What can hang from each mark
timabe: geropir gupi siro tane
vere: gupi komevu nadef
nadef: gupi
siro: tane
totudu: donaro geropir
geropir: totudu
tudal: gede munul
gede: donaro tudal
munul: tudal
gupi: ruzu timabe
komevu: gupi karo nadef totudu
tane: gupi karo timabe vere
ruzu: geropir gupi komevu tudal
donaro: totudu tudal
karo: gede tane

Each row is shifted at random along 8 fixed directions that mean nothing.
Known rows, with every way that one mark hangs from another
komevu(gupi(ruzu(tudal) timabe) totudu): [ 145  -22 -399 -106  429  -50   28  -84   24 -155   52  -89 -101  -75
  -31   63  227 -173  -21   65    9  280   46  -80  101 -251 -296 -141
  -66  -81  125  204  -50   45  274  -13 -127 -328  142   46  127   47
 -128   78 -199   68  224 -139 -122   53  -62  -18]
karo(gede(donaro(totudu(geropir)) tudal(munul)) tane(timabe)): [-183  -77 -361 -104  274  127   29   24  195 -163  159  -51 -211  272
  104  148  380   22 -178  123 -143  596  154  244 -304 -361 -197 -258
  -35  -51 -346 -135   38   52   88   67 -151 -168  190 -229  145  145
 -414  -29 -197 -123  177 -172 -418  271 -253  -18]
timabe(gupi tane(vere(nadef))): [  99 -217 -274  -70  499  -26  -49  147  304    0 -183 -231  158 -241
  -57   28   -2 -432   76   -2  285 -180   -7  218 -100   71  -81 -376
    9  122  -41  -15  -37   40    1  107 -311 -318   57 -140 -128   33
  -60 -146   77  -56  228  -50  -96   48 -327 -125]
totudu(donaro(tudal) geropir): [ 105 -386 -261  -92  570 -139 -148  -83  178    8   62 -270   -8 -111
  237  -68  334  -27  196  208  -64  -54  -41   52  -55 -164 -146 -169
  -29 -152    5   55  -89 -182   25   38 -124  -23  170   -4  186 -158
 -128  130  209   61  277 -168 -254  -19  -14 -133]
komevu(karo(tane) nadef totudu(donaro(tudal) geropir)): [ -85  -15  -70   83  410 -421  114   14  -17  -84  119 -224 -223 -145
   28  -25   27 -173 -213  -82  271  256  -80  232 -485 -103 -117 -159
  -90   23 -107   30  -96  382 -260 -252 -304 -280   75 -134 -500  312
  139 -295 -149 -318  278  -78 -305  132 -386 -355]
gede(donaro(totudu(geropir)) tudal(munul)): [  47  157 -156 -102  250 -153  223 -271  326  -87  491 -309 -483   97
  312  -72   93 -113  -72 -102   -4  452  -36  -86 -694   42  -86 -154
 -209 -100 -213 -225  -56  152  -87  -24 -122  -64  196 -209 -174    2
  385 -133  143 -177  261  -16 -257 -228  -51 -281]
gede(donaro(totudu) tudal): [-199 -182  -41  -75  398   33   -6   36  477  -26   93   74 -136 -262
  265  148   56 -228   57  -48   44  256   14   30 -108  181 -114 -396
 -105   61 -173   79 -162 -372  -76 -177 -205 -202  169  -81   10  273
  102 -157  265 -192   90   56  -38  166  -67 -129]
ruzu(geropir(totudu) gupi(timabe(tane)) tudal): [-303 -153 -280 -176  326  194 -279  128  404  -38  -29 -138   15  453
 -156  126   32   89  188  119  -13   64  107   19  -28   43  -50 -413
   75 -175  -89  -99  -63 -165  128  -61 -235 -395  195 -139   23  -78
 -137  -37  -21  -98  124  -47  148   39   44  174]
gede(donaro(totudu(geropir))): [ -26  -12 -198  -77  364  -68   75    2  362    5   19   71 -216 -197
   35  118   65 -185   80 -138   96  213  -92 -118  -27  -64 -118 -302
  -21   14  119  -77  -58 -116  -74   25 -166 -372   28  -87  -72  -10
  221 -249   41 -122  133   19   74   76 -132 -186]
donaro(totudu tudal(gede munul)): [  52  238 -297 -108  337  -28  203 -114  482   46  165 -151 -195   68
   58  110   -5   20   43 -182 -119  313   14  -87 -378  -26 -162 -232
  -85 -219  110 -305   23 -119  -47   67 -152 -361    0  -28  -46  -44
  218 -268  -57 -183  271    1   23  -44   14 -202]
nadef(gupi(ruzu(geropir) timabe)): [ -55   37 -117  -33  546 -207  -15  -35   81   30  138 -194 -147  211
   39  -22 -326 -367 -122 -120   73  122  -31 -182 -188  157 -126 -245
 -317 -144  158   -3  -21   65   22 -196 -406 -310   39  -70 -276  309
  328  -97 -134 -134  307   79   42  -37 -170 -136]
vere(gupi(ruzu(tudal(gede munul)) timabe) nadef): [ 149  199 -303 -154  488 -228  213  -34   10  -85  141 -271 -102  106
  153  -25   59 -389 -120   10  123  -57    5 -175  -65 -269 -191 -200
 -109  148   37  -10  -33  250  221   40 -109 -246   24  -36 -107  -54
   61  -80 -199  220  444  -21  -58 -156 -102 -121]
nadef(gupi(ruzu(komevu tudal) timabe(siro))): [ 115 -151 -228 -272  461 -178   -9 -195  121   10  156 -362 -330  220
  245  -57  211 -389   75  169   43  -54   63 -152 -129   77 -139 -160
 -122  130 -134  204 -203    2  339   -9  -26    7  370  -18  195    5
  184  274  372  188  291  -28  -90 -384  -66  -43]
komevu(karo nadef(gupi(ruzu(geropir(totudu) tudal) timabe))): [ 145  258 -425 -154  298 -235  195 -168  -98 -132  180 -229 -305   90
 -191   -2  121 -288  -86  -47  158  379   13 -249 -182 -207 -239  -99
  -93   41   73   59  -34  326  303   30 -104 -373  121  -45 -123  -26
  205   13 -261   75  305  -82  -26 -324 -160  -82]
donaro(totudu(geropir) tudal): [ -14 -122 -136 -103  388 -276   71 -162  190  137  117  -32 -129 -257
  254   79   83  -60   73   71  -89  123  -32 -211  169 -132 -286 -179
 -159   56  145  221 -215 -226  146 -186 -155 -137  107  154  218  127
  105  -53  111   -1  324    9  -42   65   75  -54]
geropir(totudu(donaro(tudal(gede munul)))): [ -75 -367 -318 -188  478  175  -90 -159  531  -47  108 -222  154   51
  254  -28  257   11  163  268 -396  228  213   54  -42  -17 -282 -193
 -206 -310  -86  178 -139 -582  179 -151 -108  -53  311   98  670  155
 -278  203  318   -6  229 -147 -260  166  185  226]
ruzu(geropir gupi komevu(karo(gede) totudu)): [ -61  -60 -238  -51  395 -308    4  -64  367  -15    8 -198 -186 -166
  -49   39  -92 -291  -20  -98  204  -91   49 -257 -121  155 -239 -286
  -77   49  109  159 -238  -63 -213 -171 -298 -567   95   32  -92  273
  382 -198  110 -224  224  -44   65   17  123 -114]
komevu(gupi totudu(donaro)): [ 317 -158 -306  -50  483 -188   90  -68   68 -125   34 -341 -111 -341
  117  -63  206 -341  -64  -31  142   97  -21  183 -269  -13 -210 -105
 -159  -72    6  185  -45  -25  -55   25 -192 -158  140    3   18  205
   92    0   58  -37  278 -198 -364   72 -268 -230]
tane(karo timabe(geropir(totudu) gupi) vere): [ 125   67 -347 -112  155 -163   70 -222  -86  -73  167 -173  157  252
  -51 -105  275   15  175  292   34  329  148  -38 -143 -427 -148   28
  -98   92  -51   47 -169  428  539  -84 -131 -145  277  -87  212 -145
 -195   20  -80   97  349  -95    0 -455  -91   -1]
karo(gede(donaro(totudu) tudal) tane(gupi vere(komevu))): [-242 -200 -233   -7  349  -17 -148 -154  570 -122  314  -85  -90  106
   84   58  182   25   15   90  -70  577   30 -127 -338 -103 -144 -314
 -118 -216  -50 -188  -88  -47  -27 -102 -265 -415   95 -285   36 -102
    4  -85  105 -559   51   43    4  -51  117  -28]
nadef(gupi(ruzu(tudal) timabe(tane))): [  49 -154 -538 -214  524  314 -200   27  563  -88  -95 -168 -189  345
 -326   89  245 -221  197  -56  -16  261  -22   39 -186   57  -24 -375
  151 -351   74 -372  157  -89  203  409 -106 -429  157 -288   52 -439
  -26  116  131 -133  -74  -65   54 -164 -160   43]
geropir(totudu(donaro(tudal(munul)))): [ 164 -148 -143 -204  409 -270  122 -109  150   32   34 -180  -10 -263
  312  -30  382 -167  226  203   10  -65  -27  -55   41 -180 -138 -151
   12  266  -86  213 -286 -227  286  -47   89  -52  270  109  316  -72
   42   42  377  237  335  -68  -12 -223   10 -119]
karo(gede(donaro(totudu tudal(munul))) tane): [-130   -7 -219 -163  303   61   95   70  533  -62   51   56 -322   67
   53  253  332  -61  -38  -65  -71  436    7  203 -313  -71  -65 -347
  189   62 -261 -269  -63 -131   24  146    4 -326  184 -212  -26  -46
 -124 -228  173 -274    5  -14  -86  104 -118 -137]
karo(tane(gupi(timabe(geropir)))): [  89   55 -479 -137  235  167  -14  -80  235 -151   74   16 -190  491
 -263   99  202    1  -24  -21 -124  505   86   52 -266 -244 -160 -112
  -76 -318  130 -234  163  166  235  209 -203 -382  114 -233   78 -160
 -135  -22 -245 -266  104  -94 -136   43 -305   31]
komevu(gupi karo(tane)): [-254 -205 -109  -14  262  -12 -202  -23  424 -192  253  125   93  150
  112   66  157  282  151  141 -172  359   86   85  -92 -173 -139 -130
   28 -274   53    2 -174  139  -62 -385 -219 -256  199 -104  -69   -4
 -294 -280   44 -461 -102  -38   46  225  151  -90]
komevu(gupi(ruzu(geropir(totudu) tudal(munul)) timabe(siro))): [-208   15 -359 -186  319  226  -79   15  425  -70    1 -123 -123  412
 -187  110  -44 -103  113   19  -50  317  103 -169   61  -58 -186 -325
    9 -126   36  -64  -67  -12  200  -45 -174 -525  170  -54   74   15
    3  -66 -131   23  184  -38  152   47   25  160]
karo(gede(donaro) tane(gupi timabe(geropir))): [  33   35 -308  -10   37 -260  -34 -362  172 -165  371  267  -70  348
  -10  -42  228  217  101  245 -198  530   49 -454  -51 -547 -275   31
 -196 -162  295   21 -113  278  316 -165 -175 -275  146 -127  292 -229
   50  -25  -93 -364  145   10  127 -203   89   45]
totudu(donaro(tudal(gede munul)) geropir): [ -87  138 -117 -102  358 -273  197  -69   71   62  176 -115 -123  222
  236  -23   99  -10   70   42   15   24  -26 -138 -159 -309 -112 -131
  -81   80   24 -103 -128  158   28 -145 -116 -164   94  -11  -86   11
  117 -210  -48  125  405  -27  -43  -40  -97 -285]
komevu(nadef(gupi(ruzu(tudal) timabe(siro))) totudu(donaro)): [ -91  -91 -290    2  519  -63  -75  182   58  -29 -191    7   -4    0
 -186  104  -84 -392   54  -25  278   49 -126 -120  260 -235 -185 -321
   -9   39  212   87   11   10  -26  -66 -302 -519  -37  -11 -216  121
   94  -80 -312   71  271  -11  130  187 -398 -136]
gupi(ruzu(komevu(totudu)) timabe): [ -86   26   35  -25  375 -337  -88  -21   67  -78  161  154   94   -7
  228    6  133  134  330  188  145  -44 -126 -269  192 -366  -24 -172
  119  135  165  104 -306  240  132 -361  -56 -331  135   10 -270 -244
   31 -249   -2  -45  148  104  468 -239  207 -323]
gupi(ruzu(geropir komevu(karo nadef totudu)) timabe): [   5   26 -432  -83  346   42   -2 -141  414 -198  108 -144 -246  -10
 -229   28  189 -153  109  -68  115  392   96 -103 -275   -7 -196 -191
   43 -238   37  -21  -68  169  -12   20 -127 -537  176 -100 -137 -100
   94  -71  -24 -260   18 -120  -36 -145   70  -91]
tudal(gede(donaro(totudu(geropir))) munul): [-239   15 -227  -50  507  259   51  321  311  -57  -61 -190   14  145
   74  153  -95 -174 -161 -170   43  219  102  474 -411   49  -28 -414
  -62 -147 -304 -307  137  -79 -344    2 -355 -339   17 -199 -303  399
 -265 -356 -274  -71  270 -119 -312  469 -398 -247]
nadef(gupi(timabe(siro(tane(karo(gede(tudal)) vere))))): [ 108   50 -374    3  349 -183    8 -166  -14  -94  227 -178  -89  383
  -16  -66  110 -134  -15   54   33  371   -2 -122 -352 -277 -164  -92
 -222 -139  103 -210   75  366  168   54 -330 -234   74 -235  -80  -91
  130   48 -222 -162  351  -17  -16 -316 -257 -140]
timabe(geropir(totudu) gupi): [ -70 -347 -167 -103  334   13 -168 -143  462  -30   53   69  206  -42
  133  -14 -176  -93  164  200 -205  110   41 -174  296   37 -312 -197
 -287 -147  226  363 -227 -357  176 -366 -328 -235  226  103  450  268
  -17    1  200 -147  174   36   44  275  102  271]
komevu(gupi karo nadef totudu): [-106  -22 -209  -24  295   43   72  209  290 -165  -87   36   37 -313
 -107  164  231 -157  101 -119  274  284   49  347 -124  -73 -101 -214
  211   72 -127   40 -137  219  -94 -157 -145 -443  152  -90 -356  169
 -235 -442  -31 -232  -94 -128  -67  221 -211 -316]
ruzu(gupi(timabe(siro(tane))) tudal(gede(donaro(totudu)))): [  90   34 -401 -216  197    9   92  -82   86 -146  197 -226 -238  320
  208   46  439  -13   39  165  -55  257   79  118 -277 -245 -160 -102
  -21   24 -305  -34  -18   93  203  147   27    5  304 -101  196 -133
 -158  166   56  157  385 -167 -251 -156 -143  -27]
karo(gede tane(gupi(timabe(siro)))): [ 107 -229 -258  -92  455  -55 -115  -75  299  -95   19 -137 -173  233
    2  -28  169 -235  -90   74  -70  248   63  163 -363   27 -116 -175
 -125 -158  -52  -42  -12   56  177   50 -214 -231  235 -211   99  107
  -36   58  172 -319  127  -46 -196  -55 -277   -9]
vere(gupi(ruzu(geropir) timabe)): [ 159 -180 -176  -84  627 -206 -108   11   93  -88   82 -372  -30  -38
  197 -114  118 -341   33   76  151  -86  -62   94 -224   52  -35 -230
  -49   -6 -126   -1  -94  147   92   20 -171 -140  171 -120 -205  -57
   -7   19  146   19  285  -60 -129 -232  -39 -193]
ruzu(geropir gupi komevu(karo(gede) nadef totudu(donaro))): [-259  -91 -162  -15  269 -263  -86  -49  227 -135  259 -260 -153  146
   68  -16  102   56   38  106  151   87   71  -50 -325  -90 -131 -139
   34  -81 -155   67 -242  227 -266 -339 -220 -346  204  -82 -306  104
   43 -204   21 -282  137 -129  -90  -14  148 -212]
ruzu(geropir(totudu(donaro(tudal))) gupi komevu(karo)): [   4    2 -276 -152  423 -244  101  -37  -54  -14  129 -688 -326  104
   84    4    4 -223 -242  -28  154   78  122  123 -516  120 -175 -220
 -195    4 -267   77  -70    0 -131  -42 -259 -193  152  -23 -123  347
  187    3 -111   37  539 -212 -391  -43 -181 -124]
siro(tane(timabe(geropir(totudu)) vere(gupi komevu(nadef)))): [-173 -104 -128  -58  412 -103  -16  163  466   55 -216 -296  158  -77
 -136   17  -45 -410  170 -129  423   44  -17  172 -222  205   58 -395
  -30  161   -8  -53 -179  194   95  -88 -306 -535   83 -272 -274   32
  260 -388  257 -344   72   89  291 -227 -268  -25]
vere(gupi(timabe) komevu(totudu) nadef): [ -30   33 -273  -86  369  127   16   61  486 -132  120  -72 -172  139
  -51  160  -20 -212   -1 -182  113  249  -78  -22  -33  -93 -138 -305
  -61 -223  267 -128   53  122   -7   -3 -241 -449  -70 -214 -271 -157
   92 -365 -208 -403  -63   65  116  165  -76  -28]
nadef(gupi(ruzu(geropir tudal) timabe(siro(tane)))): [ 131  -20 -301 -137  502 -315   75   -6   17  106 -201 -144 -179  -32
  -77   26 -119 -638    3  -94  274 -174  -93 -323  174   73 -220 -302
 -188  266  221  195  -88  -21  168   93 -267 -404   56   41   36  173
  503   98   43  218  495   43  153 -148 -338  -15]
tane(karo timabe(geropir gupi)): [ 391  314 -507  -35  173 -157  139 -227  -19 -123  205 -206 -160  360
 -226  -82   69    9   41  -49   96  358  -17 -101 -481 -374 -125   23
 -114 -234  241 -352  157  591  157  248 -251 -319    1 -220 -179 -352
  194 -150 -394 -108  345 -116  -40 -396 -298 -234]
gede(donaro(totudu tudal(munul))): [-127  -87 -296  -58  304  154  -64    2  595   -6   81  208   72 -126
   89  229  134  166  305   38 -190  293  -14 -211  218 -253 -229 -328
   75 -181  183 -136  -58 -423  -77  -19 -130 -414   -6   56  192 -203
  -95 -202  -42 -138  127   -7  206  210  211  -56]
timabe(gupi siro tane(karo(gede(tudal)) vere(komevu))): [-210 -321 -277  -60  336  100 -209  -65  630  -43    4   50   89  142
  -51   35    9 -204  216  170   80  161   25 -146   83  -76 -192 -380
  -50   12   70  -51 -159   47   67  -88 -345 -453  147 -212  175  -68
    0  -71  177 -280   77   71  133   38  -34  105]
munul(tudal(gede(donaro))): [  38  -13 -156 -112  381 -105  135  -78  166 -129  111  251  -57  -97
  276  121  182 -132   81   76  -49  154   62 -170  110 -180 -258 -207
 -166   89   64  274 -137 -325   72 -191 -154 -160  138   71  208  185
   36  -58   12   65  211   17  -54  181  -55 -109]

Rows
[-242 -242 -142  -70  381  -13  -72  -40  393   31   71 -237  187  -14
  107   17   70 -145  111   59   34  205  212  118 -234  177  -95 -194
 -223 -141  -48  137 -182  -30   88 -289 -332 -283  195 -138   56  202
  -57 -136  257 -388   71  -22  -24  -43  -44   33]	siro(tane(gupi vere(komevu(nadef))))
[-207 -102 -207  -64  434  -20  -35  112  437   -2 -132 -142 -147  260
 -165   94  -56 -411  -99  -98  293  182   13  156 -356  107  -40 -447
  -55  140 -101 -189  -65  235   64   50 -382 -544   96 -367 -227  192
  123 -244   62 -356   98   61  -24   47 -434  -57]	karo(gede(tudal) tane(timabe(geropir gupi) vere(komevu)))
[  17  -21 -168  -53  385 -106   76   82   28  -94  144 -119 -175 -179
  256   76  210 -115  -21  -13  178  213  -94  158 -249 -193  -73 -285
   -6  128 -234  -91  -14   69 -116   36 -165 -120   74 -153 -253   35
  -54 -168 -118   41  307  -89 -235   76 -268 -369]	gede(donaro(totudu(geropir)) tudal)
[ -94 -186 -479 -213  220  285 -259 -284  631 -195  311 -110 -101  572
 -149  -24  354  274  300  263 -305  535  132  -81 -254 -149  -78 -127
  113 -506  -32 -293  -32  144  309   86  -49 -212  364 -289  288 -612
 -272  153  233 -267 -125  -92   -1 -295  282  195]	timabe(gupi(ruzu(tudal)) tane(karo))
[  -2 -155 -445  -44  502   28   26  126  282 -139 -117 -222 -207  -46
 -273   45  249 -381  -80 -159  217  310  -58  294 -313  -93 -119 -216
  106 -154  -50 -166   77  173 -168  162 -206 -450   98 -240 -252   72
  -74 -172  -48 -212  -32 -195 -321  188 -418 -229]	komevu(karo(gede) nadef(gupi) totudu(donaro geropir))
[-197   -4 -178    0  326 -100 -102   79  315   18  -63    9  227  260
 -174    1 -115   72  238   56  126  166 -139  -87  -49 -239  -36 -322
    0  -73  154 -256  -53   79   -3 -134 -294 -515    1 -139 -147 -146
  117 -265 -104 -173  318   72  293  -23 -153 -116]	timabe(geropir(totudu(donaro(tudal(gede)))) tane(gupi))
[  80   47 -199 -119  310 -156   26  -80  214  -18   86  -54 -187  138
   19   16   18 -162   67  -23   76   44  -30 -145 -129  -38 -115 -199
 -101  -22  145  -31  -61   78  148  -21 -187 -274  125  -86  -42  -47
  252 -100   42 -121  195   21   93 -116 -143  -86]	ruzu(gupi(timabe(tane)))
[ -90  -29 -316 -137   58 -155   73 -499  517 -102  416   73 -238  228
   -8  -72  180 -107  113  157  -73  504   92 -496 -130 -172 -332  -69
 -270  -18  156   95 -270  294  344 -193 -172 -341  281 -165  374 -121
  266   39  289 -395   50   78   25 -284  186  166]	timabe(geropir tane(gupi vere(komevu(karo(gede(tudal))))))
[ 280   92 -459  -68  238 -186   51 -190  242 -171  118 -235 -387  290
 -170  -20  106  -86 -124  -52   67  309   26  -12 -540 -197 -192 -111
  -65 -164  144 -199   67  464  -20  198 -229 -400   79 -239  -85 -112
  226 -135 -165 -355  201 -121 -126 -159 -298 -144]	ruzu(komevu(karo(gede tane(timabe(gupi siro)))))
[  -7   18 -460  -30  216   81  -88 -148  151  -77  125    2   25  471
 -196   50  134  149   27  128 -197  533  233  -97 -159 -399 -220  -50
 -169 -367  201 -154   85  217  258  -16 -314 -341   65 -161  213  -62
 -203  -64 -353 -270  165 -113   -1  -98 -115   53]	tane(gupi karo(gede) timabe(siro))
[  84    4 -432 -117  307   29   64 -126  233  -67   59 -161 -117   60
 -113   79   46 -269  -53  -16   59  216  103 -124  -21 -110 -318 -215
 -261 -113  214  134    4    9  171   20 -302 -418   62  -45  198  116
   85    9 -203 -166  233  -67  -94  109 -162  119]	ruzu(gupi(timabe(tane(vere(komevu(totudu))))))
[  84 -213 -116   15  646 -151   -4  148  371   -7 -113 -141  291 -531
  327  -31  -26 -377  117    7  145 -236  -29  149 -126  125 -109 -386
  -88  115 -127   47 -138 -364 -294  -90 -256 -279   52   67  -27  297
   49 -173  230   52  420  -37  -54  124 -118 -304]	tudal(gede(donaro(totudu)) munul)
[ -38  -92 -192   -7  357 -199  -57 -109  108   -4  145 -169  197  208
   47  -96    0 -131  119  137   62  102   53  -75 -145 -119 -114  -97
 -231  -84   86   30 -113  264  219 -192 -321 -232  131 -118  -57  -29
   24  -33   18 -179  326   28   52 -243  -90   -4]	siro(tane(gupi(timabe(geropir)) vere(nadef)))
[ -71  155 -168  -74  483 -271    3   15  130   12  116 -256   12  386
   36 -108 -177 -277   79   15  203 -149  -63 -176 -291    1  -14 -308
  -77   64  -45 -224  -85  290   11  -90 -262 -344  100 -114 -344   -8
  280  -99  -26   96  454   66  163 -299 -110 -248]	nadef(gupi(ruzu(geropir tudal(gede munul)) timabe(tane)))
[ -65   38 -182 -149  334   10  156  -62  352    6  245 -290 -353  101
  224   76  179  -92  -40  -70  -45  380   26  186 -509   48  -58 -231
  -35  -61 -319 -230  -52   -2  -33   41  -77  -88  217 -158 -113   46
   30 -155  149  -98  214  -72 -295  -45  -98 -211]	gede(donaro(totudu(geropir) tudal(munul)))
[  64 -290 -158   51  794 -409 -138  156   81  -29 -153 -271  167 -489
   70  -66  -79 -521  -52    7  321 -271  -94   79  -98  113 -115 -342
  -11  130   -6  140 -143   16 -185 -137 -350 -403   28  -27 -332  269
   69 -111   98  -50  283  -55  -43  -30 -213 -310]	komevu(karo(gede) nadef(gupi(ruzu(tudal))))
[-175 -195  -67  -57  354 -106 -118    1  383   18  -13   58   55  127
   52   49   -3  -82  105   83  -16  133   75   20  -55   18  -88 -246
  -87  -39   70   78 -189  -22  154 -257 -268 -273  194  -96   64  165
    4 -189  199 -300   54   53  122   69 -111    6]	karo(tane(timabe(gupi)))
[  77  -45 -270   13  492  -94  -57   26  282    0   34  -16  324 -125
  185   39  -25  120  225   76 -108 -111    8 -128   54 -257 -225 -255
  -77 -193  268  -79  -15 -228 -145  -90 -293 -341  -90  114   49  -42
  -94 -207 -205  -15  397  -64  102  159   92 -221]	donaro(tudal(gede munul))
[  35 -193 -144   69  588 -349   13   92  288 -132 -160    4  -89 -516
  -39   -6  115 -545  -65 -110  391   94 -112   72 -180   57 -179 -344
   56  245  -17   90 -176  123  -97  -77 -242 -543   86 -100 -307  287
  226 -210  187 -279  118   -8  -57   53 -323 -289]	komevu(gupi(timabe) karo(gede(tudal) tane) nadef)
